Here is a tiny trained network, its code and every weight. The questions are about switching its units off for an input and a class, where a switched-off unit gives its printed mean instead of its output.

import numpy as np


def w(rows, s, z=0):
    codes = np.array(rows[::2]) - 128.0
    scale = np.full(codes.shape[1], s)
    scale[-1] = z or s
    return codes * scale


def norm(h):
    return h / np.sqrt((h * h).mean(-1, keepdims=True) + 1e-5)


def f(y):
    return y / 2 * (1 + np.tanh(0.7978845608 * (y + 0.044715 * y**3)))


def log_softmax(a):
    a = a - a.max(-1, keepdims=True)
    return a - np.log(np.exp(a).sum(-1, keepdims=True))


def net(x, mask):
    res = np.array(x, float).reshape(1, 7) / 4 @ E
    u = 0
    for l in range(2):
        y = f(norm(res) @ A[l][:, :-1].T + A[l][:, -1])
        res = res + np.where(mask[u : u + 5], y, B[l][:, -1]) @ B[l][:, :-1]
        u += 5
    return log_softmax(norm(res)[-1] @ U[:, :-1].T + U[:, -1])


A, B = {}, {}
E = w([
[130,127,126,130],'x0',
[128,128,132,132],'x1',
[128,128,128,128],'x2',
[192,199,210,68],'x3',
[52,255,109,133],'x4',
[128,128,128,125],'x5',
[132,128,126,129],'x6',
],0.00079)
A[0] = w([
[101,88,142,169,6],'L0N0',
[137,3,123,81,110],'L0N1',
[209,177,162,106,191],'L0N2',
[113,137,133,195,179],'L0N3',
[153,124,96,99,54],'L0N4',
],0.0027,0.0019)
B[0] = w([
[124,42,102,141,23],'L0N0',
[141,173,143,166,208],'L0N1',
[51,109,174,4,254],'L0N2',
[99,167,131,60,211],'L0N3',
[116,59,79,184,47],'L0N4',
],0.002,0.00077)
A[1] = w([
[110,235,150,150,254],'L1N0',
[86,69,9,251,173],'L1N1',
[130,216,38,96,113],'L1N2',
[153,176,150,62,209],'L1N3',
[249,3,159,145,110],'L1N4',
],0.0028,0.00098)
B[1] = w([
[144,58,49,179,242],'L1N0',
[216,123,241,31,253],'L1N1',
[76,128,132,177,174],'L1N2',
[178,74,142,178,211],'L1N3',
[4,228,28,212,206],'L1N4',
],0.0029,0.0013)
U = w([
[206,91,233,2,251],'0',
[48,171,39,208,5],'1',
],0.005,0.00028)

Each question gives the input, the list of numbers given to net, and the class t.
The units are the neurons (one row each of A and B). Each row of codes is followed by its name. A weight is (code - 128) times the scale printed after its matrix; where a second scale follows, it is the last column's (A, B and U).
mask holds one flag per neuron, layer by layer. A switched-off neuron (its flag False) gives its mean, the last column of its row in B, instead of its output. The means were averaged over made-up inputs and are rounded, as every weight is.
A unit's drop is (log p(t) with every unit on - log p(t) with that unit switched off) / (log p(t) with every unit on - log p(t) with every unit switched off).
The circuit of an input: a set's keep is (log p(t) with only the set's units on - log p(t) with every unit switched off) / (log p(t) with every unit on - log p(t) with every unit switched off). Starting from all 10 units, units are removed one at a time, each time the one whose removal leaves the highest keep (on an exact tie, the one counted first), for as long as the keep stays at least 0.8.
circuit, biggest first: the units of the circuit, biggest drop first
top k neurons: the k neurons with the biggest drops, biggest first
top k neurons in layer l: the k neurons of layer l with the biggest drops, biggest first
drop of u: that unit's drop, to one decimal
input [2,-5,-3,3,-5,7,4], class 1: top 2 neurons => (L1N4; L1N1)
input [2,3,6,-8,6,3,-5], class 0: top neuron in layer 0 => (L0N2)
input [5,1,-8,-8,8,-5,4], class 0: top 2 neurons in layer 0 => (L0N1; L0N0)
input [7,-7,7,-5,4,1,3], class 0: top 2 neurons in layer 1 => (L1N1; L1N4)
input [8,6,-3,-1,1,-8,-6], class 0: top 2 neurons => (L1N4; L0N0)
input [-8,0,0,2,-3,-3,-6], class 1: top 3 neurons => (L1N1; L1N4; L0N3)
input [8,-8,-1,-8,5,2,-4], class 0: circuit, biggest first => (L1N1; L1N4)
input [-1,-6,4,-3,3,-2,-2], class 0: top 3 neurons => (L1N4; L1N1; L0N2)
input [0,-7,-2,1,-2,-4,-7], class 1: top 2 neurons => (L1N1; L0N3)
input [-1,0,0,3,-7,-7,-8], class 1: top 2 neurons => (L1N4; L1N1)
input [-7,7,0,-5,3,1,-4], class 0: top 2 neurons => (L1N1; L1N4)
input [7,5,-6,-8,3,-3,-3], class 0: drop of L1N1 => 0.8
input [1,4,8,-6,-3,-4,0], class 0: drop of L1N1 => 2.5
input [3,4,-8,-8,1,-6,-3], class 0: drop of L0N1 => 0.0
input [4,-4,6,-4,1,-8,-1], class 0: top neuron => (L1N1)
input [2,7,4,3,-5,-4,-5], class 1: top 2 neurons => (L1N4; L1N1)
